Here are made-up objects, facts about them, and rows of numbers that follow some of those facts. Name the object behind each unnamed row.

Facts:
ω: points at; Λ: refers to; ξ: is directly followed by
ω(sirel, stosu); ω(raplon, skipe); ω(steplem, peduven); ω(plegok, flosi)
ω(plotras, bruzan); ω(skimas, tiplis); ω(nosti, vuplim); ω(tokler, pedres)
ω(pelo, vefak); ω(rubune, dipum); ω(plopo, gilani); ω(pumeral, pavine)
ω(lebrur, meflem); ω(skibri, tevos); ω(pubu, grekle); ω(drudras, broflik)
ω(bonun, goflon); ω(flezavin, ruplis); ω(pedraba, flezavin); ω(mapegok, sazar)
ω(flestik, gubridus); ω(fufluto, kostu); ω(vadel, ruklor); ω(skepibas, skifik)
ω(tuska, drabi); ω(banem, kegubrik); ω(trada, lufur); ω(vutri, drutrek)
ω(steples, tuska); ω(diden, skebre); ω(stedi, tranis); ω(baflizol, floklevak)
ω(letradu, bratrenis); ω(drutrek, zuflu); ω(klodro, navu); ω(geklidra, bufur)
ω(guskir, flibon); ω(skifik, sutron); ω(legak, gigru); ω(flokli, domil)
ω(sutron, floragrus); ω(tiplis, gridas); ω(staplo, lebrur); ω(bafal, kloplor)
ω(gigru, gedrufler); ω(kloplor, nosti); ω(bufur, muku); ω(tozan, vigrol)
ω(stebrusik, diden); ω(bratrenis, grunik); ω(plofomi, pufalus); ω(zuflu, drudras)
ω(zibos, skegogra); ω(zovin, fepon); ω(doskom, lodripes); ω(dafla, moko)
ω(ruklor, stoni); ω(sazar, klezuk); ω(vigrol, bosku); ω(grunik, plodor)
ω(bruzan, pumeral); ω(pavine, rodran); ω(skipe, drevur); ω(giklon, plopo)
ω(navu, legak); ω(klutam, fuplotrar); ω(flegis, pubu); ω(flibon, flegis)
ω(grekle, rada); ω(goflon, truzolom); ω(dadre, dulu); ω(moko, gadravok)
ω(dipum, tova); ω(vabi, trukla); ω(stosu, pelo); ω(gadravok, baflizol)
ω(rodran, skimas); ω(geski, naplus); ω(bosku, mapegok); ω(poguvuk, dregrel)
ω(pastok, geklidra); ω(stenus, dize); ω(gubridus, novok); ω(drevur, degur)
ω(degur, zoso); Λ(steplem, padren); Λ(naplus, drurel); Λ(nosti, flosi)
Λ(plenes, flestik); Λ(dregrel, vigrol); Λ(drudras, bratrenis); Λ(floragrus, trada)
Λ(dunu, tevos); Λ(muku, stuple); Λ(gilani, tevos); Λ(dravi, kadru)
Λ(floklevak, skuplik); Λ(fuvam, diden); Λ(vadel, tozan); Λ(skepibas, stenus)
Λ(novok, plopo); Λ(vutri, staplo); Λ(diden, tova); Λ(skiskine, drurel)
Λ(pufalus, pedraba); Λ(pedres, flezavin); Λ(klodro, vabi); Λ(kostu, stebrusik)
Λ(gesti, brutrestuk); Λ(flokli, gridas); Λ(trukla, trada); Λ(plumer, kluser)
Λ(vemal, degur); Λ(bafal, zibos); Λ(kloplor, kadru); Λ(bufur, lufur)
Λ(kluser, pelo); Λ(rufloflor, stenus); Λ(tidri, vabi); Λ(stoni, grunik)
Λ(bratrenis, vefutru); Λ(zuflu, grunik); Λ(ristek, bufur); Λ(flaklok, stobrur)
Λ(dafla, bratrenis); Λ(pifizos, ruplis); Λ(sazar, rubune); Λ(broflik, stuple)
Λ(kegubrik, skimas); Λ(gridas, mefo); Λ(flegis, flarom); Λ(flibon, stebrusik)
Λ(goflon, tova); Λ(gedrufler, pedraba); Λ(trelam, tidri); Λ(fuplotrar, toba)
Λ(dulu, pedraba); Λ(geski, vefutru); Λ(bosku, tidri); Λ(poguvuk, legak)
Λ(plamar, diden); Λ(gubridus, stobrur); ξ(plodor, raplon); ξ(raplon, brutrestuk)
ξ(plegok, fuvam); ξ(vefak, giklon); ξ(febos, ristek); ξ(plotras, dregrel)
ξ(stuple, flokli); ξ(dregrel, skibri); ξ(kadru, vigrol); ξ(pumeral, klodro)
ξ(skibri, nosti); ξ(pubu, novok); ξ(drudras, gesti); ξ(dunu, flegis)
ξ(mapegok, stuple); ξ(gilani, navu); ξ(dravi, plegok); ξ(fufluto, sutron)
ξ(skepibas, doskom); ξ(tuska, broflik); ξ(vutri, muku); ξ(flosi, skipe)
ξ(diden, plodor); ξ(vuplim, fufluto); ξ(baflizol, lufur); ξ(rada, bafal)
ξ(letradu, drevur); ξ(pedres, goflon); ξ(legak, trukla); ξ(gesti, stoni)
ξ(flokli, tranis); ξ(trukla, tokler); ξ(tiplis, gubridus); ξ(vemal, vuplim)
ξ(zoso, tiplis); ξ(bufur, skamevom); ξ(skamevom, fifle); ξ(tozan, moko)
ξ(stoni, trelam); ξ(sufe, tozan); ξ(fifle, pavine); ξ(bratrenis, rufloflor)
ξ(plofomi, floragrus); ξ(skebre, mapegok); ξ(ristek, zaflibrom); ξ(flaklok, skifik)
ξ(doskom, pufalus); ξ(dafla, zuflu); ξ(dilel, grunik); ξ(truzolom, zovin)
ξ(ruklor, naplus); ξ(sazar, kegubrik); ξ(vigrol, flezavin); ξ(grunik, toba)
ξ(broflik, bufur); ξ(pavine, plopo); ξ(skipe, mefo); ξ(giklon, zoso)
ξ(peduven, dulu); ξ(klutam, baflizol); ξ(stobrur, pedres); ξ(flegis, pumeral)
ξ(flibon, skimas); ξ(tova, dadre); ξ(grekle, plofomi); ξ(trelam, rada)
ξ(fuplotrar, bosku); ξ(moko, plamar); ξ(stosu, sufe); ξ(gadravok, dunu)
ξ(zaflibrom, dize); ξ(geski, pastok); ξ(pastok, truzolom); ξ(gubridus, leni)
ξ(drevur, grekle)

Named rows:
[  2 -15  -3 -10   6   7  11 -15 -11 -18  10  -6  14  -6   1  -5  -1 -21
  -1  16  -8  -8   5  10   0   7  14 -12 -15  12  -3  -1  -5  -3  -3] : tranis
[  0   7  -3  -2   6   2   6  -5  -2   3 -10  -1  -4  -1   5   0  -2 -12
   1   9 -10  -4   4   8   7   2  -9  -4  -7   0   0   2  -6  -3 -12] : lufur
[  3   4   0   1   2   4   3   7  -4  -2  -2  -1  -1   0   0   0  -1 -12
   1   4  -7  -3  -1   3  -2  -1   4  -2  -4  -3   1   0   0  -1  -5] : ruplis
[ 17 -17   1 -11   5  18  13 -22  -9 -37   5 -13   8 -15   8   9  14  -8
 -19   0   0  -5  -1   8  10  12   0 -17 -21   2  -1  -9   2 -19   4] : pavine
[  4   8  -4   9  -9 -13  -8  -8   2   6   5   8   2  10  12  -2  -5  18
  -1 -12  17  11   7   5   2   6  16   3   6   4  -3   4   9   5  -9] : zuflu
[ 15  -8   3  -8   1  14   8 -17 -11 -29  24  -5  14  -4  10  -2   7 -26
 -12   8  -1   2   0   6  20   0   1 -20 -18   2  -4  -9 -14  -8  13] : plopo
[  9   0   1  13  -9 -20  -5  -3   0   4   1  -2   3  14   4  -7  -5  23
   7 -18  18   1 -13 -10  -5  -3   8   7  10  -4   5   5  -2   0   3] : vutri
[  7  11   3   4  -4   6  -1  12   2   5  -2   5  -3  -2   2   0   1 -12
   1  -1  -6   3  12  -3  -5   2   6   0   3   0  -3  -2   6  -2  -3] : drevur
[ 10   3   8   6  -5  -1   1  15   1   4  -5  -6  -1   4  -6  -5   1  -5
   6  -8  -2  -7  -8 -16 -12  -7   0   4   5  -8   5   1  -4  -5   9] : letradu
[-32  -9  22  36 -12   4  -4 -29  35  -5   4  37 -21  19 -12  22 -24   6
  10  10  36 -23 -47  -5  -5  23  18   7  38 -11  -9 -27  -6 -19  13] : bratrenis
[ -6   1  -5   3  -4  -5 -13   5   4   5   4  12  -2   1   1   5  -4  13
  -3  -6   5  10   5   6   5   1   8   1   8   1  -2  -5   9   9  -8] : novok
[  1   7   3  -3   3   2  11  -9   3   7  -8  -4  -1  -2   6  -2   2 -10
   1   7  -8  -4   9  -1   4   4 -18  -2  -5   4  -2   5  -9  -8  -1] : tokler
[  0   4  -2  -7  12   8  13 -17  -7  -8   2  -9   6   0   3  -2   7 -12
   3  16  -2  -1   2  -2  -2   3  -7   3 -13  10  -8   5  -1  -2   9] : plofomi
[ 7 11  6  0 -6  7  2 10  5  8 -2  1 -2 -2  2 -1  3 -9 -1 -3 -3  2 14 -6
 -7  2  1  1  4  1 -4  2  6 -4  3] : pastok
[ -2   5  -7  -6  15   8  10 -11 -12 -12   2  -5   4   0   2   0   3 -16
   3  19  -5  -1  -3   7   0   2   1   1 -15   6  -5   3   1   2  -1] : dize
[ -1   6  -1  -3   4   2   7  -8   1   5  -9  -3  -2  -1   6  -1   0  -9
   0   7  -8  -3   6   5   6   3 -14  -3  -6   3  -1   3  -8  -5  -7] : stuple
[ -9 -25  -7 -10   3  -7   0 -29  -5 -16  15   1  18  -3   1  -4  -2   7
  -2   9   6   2   5   8   9   8   9  -7  -7  18  -5  -4  -5   4   2] : gubridus
[-15 -11  -7   0   4  -5 -16   6   3  -3   3  14  -1  -7 -11   6  -1   8
   3   5  -6   8  -1  -2  11  -4  -5   1   6   2  -1 -17  -1   9   0] : floklevak
[ -7   1  -5   3  -4  -4 -12   4   4   4   4  13  -3   0   0   5  -4  12
  -3  -6   6  10   5   7   5   1   8   1   7   0  -2  -5   9   9  -8] : pedres
[ 10   4   2  -1  -1  13   2   8   4  -6 -16  -4 -10 -12   2  13  10   6
 -12 -10  -2  -3   8   2  -9  10   1   0  -2  -5   1  -2  20 -13  -9] : skimas

Rows to name:
No name comes twice in this set of rows, the named rows included.
[ -3   5   4  -1   0  11  -8  22   6   4  -3  10  -5 -11  -9   5   4 -15
   0   5 -15   5  14  -8  -2  -3  -5   0   5   0  -3 -12   5   1   3]	baflizol
[  1  -3   5   4   1   3  -8  27   2   0  -6   2  -4  -6 -17   0   2 -10
   8   0 -15  -4  -8 -18  -7 -11  -6   3   8  -9   6 -13  -5  -1  10]	gadravok
[ -5  -2   8  27 -11 -13  -4 -17  13  -2   3  16  -7  21   2   4 -16  17
   9  -7  30 -10 -31  -3  -6  10  21   7  21  -8  -1  -7  -3  -8   2]	drudras
[ -4 -18  -2 -21  -1  16   3 -18 -15  -7  18 -18  13  -8   0  -7   6 -26
  -5  24  -1 -13  -6  28  -2  11   9 -14  -5   5   3  12  -4   0  -6]	rada
[  2 -20  -1  -8  -1  -1   0 -30  -3 -23  27   0  18  -2   8  -2   5   1
  -9   3  11   9   2   3  22   3  -1 -13 -10  11  -6  -9 -13  -2  16]	bafal
[ -1  -7   0   7  -7 -14 -11   4   5   4   0   2   1   6  -7  -3  -2  23
   4 -13  11   3 -11 -13  -2  -7  -2   7  12  -4   5  -3  -4   4   9]	skepibas
[ -8  -1  -5  -9  17  11   4  -5  -6 -11   1  -1   4  -9  -7   3   8 -18
   5  24 -15   1   3  -5   3  -1 -13   3 -11  10  -8  -8  -3   2  10]	moko
[ 12 -11   2  -9   2  12  10 -17 -10 -26  21  -6  14  -4   8  -3   5 -25
  -9   9  -2   0   2   7  14   2   3 -18 -17   5  -4  -6 -12  -7  10]	leni
[-12  -3  -9   0   5 -11  -5 -16   2   5  -3   8  -1   1   5   2  -5  13
   0   4   2   5   1  11  17   3 -10  -1   0   4  -1  -3  -6   5 -12]	stoni
[ 14  -3   7   4  -3   4   4  11   2  -6 -18 -13  -6  -6  -6   4   9  10
  -3 -15   1 -11 -11 -13 -15   1  -4   5   3 -11   9   0   7 -15   5]	plotras

Now the same objects, written a new way:
Named rows:
[ 13  13 -11  -9  23  -8  12 -18 -17  39   2 -26 -19] : drudras
[  2   7   7   7  10   8  -4  -3 -15  16  18  -4  14] : plotras
[  0  -5  -9  -5 -10  -6  16   5   6 -22 -10  12  -1] : dadre
[-3  5  1  5  7  6  5 -1 -7  2  7  1  1] : pastok
[-1 -1 -2 -3 -2  0 10  3  0 -9 -2  8  2] : fufluto
[ 19  17  -8   0  15  -2 -13  -2 -13  24  15  -2 -13] : geski
[ 16 -13 -11 -11 -17 -14  17  -1  -1 -14  10  10  39] : pavine
[-17   5  17 -13   3   4  -2 -14   3 -19  14 -14   6] : vabi
[ -9   4  -2  -7   6 -15  22 -15  -5   8 -13 -35   1] : drutrek
[ -1  -2   4  -1  -3   2 -10  -3   6   1  -2 -11   2] : nena
[ -1  -2   3  -1  -3   2 -11  -1   7   0  -2  -9   3] : lodripes
[ 21  -8 -17  14   2   1  -6   6  -2  17 -10   2 -11] : stoni
[ 12   2  -9   0  -5 -12 -13   2   6  12 -11  -3  -8] : plumer
[ 1 -4  8  2  5 14 -5 -4 -1 12  7 -1 -1] : sufe
[ -7 -11 -11 -15 -19 -27   3  -3   9   3 -12  36 -20] : rufloflor
[  0  -1  13   6  11  21 -11  -5  -7  22  13  -4   1] : skebre
[ 1 -4  6  1  3 14 -3 -3  0  8  4  3 -1] : plodor
[ -2  -2   4  -2  -4   3 -10  -1   8   1  -3 -10   1] : meflem
[  9 -20 -28   5 -16 -14   5   9   7  -3 -25  20 -12] : fuvam
[ 1 -9  1 -4 -4  9  5  1  7 -4 -5  8 -4] : truzolom

Which object is each row?
No name comes twice in this set of rows, the named rows included.
[-33 -25   0  -7 -24  24  15  11   2 -22 -16  10  14]	brutrestuk
[  0   0  -2  20  11  12  -6   5 -17  18   6  -9  10]	diden
[-26   5  23  -6  -4   0   1  -9   2 -11   9 -10  14]	stenus
[ -7  -9 -23 -25  20 -50   2  41   9 -13  -4  42 -13]	bosku
[ -4  -4   3  -4   4  -2 -12  10   8   2  -3  -6   5]	klezuk
[  1   0   4  15   7  26  16   6  -2 -17  -3 -16  14]	grunik
[ -4  10  37  -9  23  -3  13 -10  12 -21  23   7   4]	tozan
[  7 -10 -33   7 -14 -21  13   9  -1  -7 -22  19 -10]	goflon
[-10  30  -3  26  -6  54   8  45  -7   4  36 -33   2]	legak
[  9   1  39   8   5   2 -13  16 -35   0   8  -7 -13]	pubu

Now the same objects, written a new way:
Named rows:
[ 12   5   3 -10  10  -9  -3  -2  16   7   3  -9 -20] : gesti
[ 13   5   1 -12  10 -12  -1  -3  15   7   9  -6 -23] : skiskine
[  8  10   1   1  14  -9   0  -3  12   6   4  -9 -27] : flegis
[  9   3   5  -6  12  -8  -3   0  15   2   3 -11 -15] : sazar
[  8   7   8  -8  12  -8  -2   1  13   6   2  -9 -19] : vutri
[ 12   6   2 -11  10  -8  -2  -2  17   8   5  -6 -21] : dunu
[  6   3   3 -12   4  -5  -3  -5  14   6   1 -15 -20] : zoso
[  7   4   1 -12   4  -7  -2  -7  13   4   4 -15 -22] : truzolom
[  7   3   2 -12   4  -5  -3  -6  14   5   2 -15 -21] : skamevom
[  2   5   6 -13   6  -7  -3  -1   5   3   4 -12 -25] : drutrek
[  9   5  -1 -13   2  -8   1  -7  10   3   8 -16 -24] : tranis
[  6   7   3 -13   5 -10   4  -7   7   1   8 -17 -22] : dadre
[ -1  -2   1 -15   0   1  -5  -9  16   8  -1 -18 -17] : drurel
[  5   2   4  -9   6  -2  -6  -4  17   8  -3 -14 -18] : peduven
[  2   5   8  -9   8  -4  -2  -2  13   7  -2 -16 -15] : stosu
[  6   2   2 -12   4  -6  -4  -6  13   5   4 -14 -21] : fepon
[-14   1  -3 -20 -10   8 -17 -13   4  -2 -13 -49 -32] : pedraba
[  6   2   1 -12   4  -6  -4  -6  13   5   4 -14 -21] : triga
[ -2   2   4 -12   3  -2  -2  -7  10   5   1 -19 -17] : rubune
[  5   6   5 -11   6  -7   2  -5   9   3   5 -16 -20] : skibri

Which object is each row?
No name comes twice in this set of rows, the named rows included.
[  6   6  -4 -21  -2  -6 -12  -9   9  -1  -2 -34 -38]	gedrufler
[  0  -1   3 -11   2   3  -8  -5  18   9  -6 -18 -15]	flosi
[  4   7   8 -12   6  -8   3  -5   9   4   3 -16 -17]	skipe
[  3   5   4  -8   7  -6  -1  -5  10   5   4 -15 -21]	guskir
[  4   4   7 -17   4  -6   6  -7  11   6   4 -16 -14]	gigru
[  2   6   9 -12   7  -6   1  -4  10   6   0 -16 -15]	drevur
[  0  -1   3 -11   3  -1  -3  -6  12   1   1 -21 -14]	vigrol
[  6   4   4 -12  11  -6  -4   0  12   2   5 -18 -24]	rodran
[ 11   6   3 -10   9 -13  -1  -5  14   6   8  -9 -20]	floklevak
[ 12   8   4 -11  11 -14   5  -3  10   3  10 -10 -22]	flokli
[  4   5   6 -11   8  -6   1  -3  13   6   2 -15 -17]	bufur

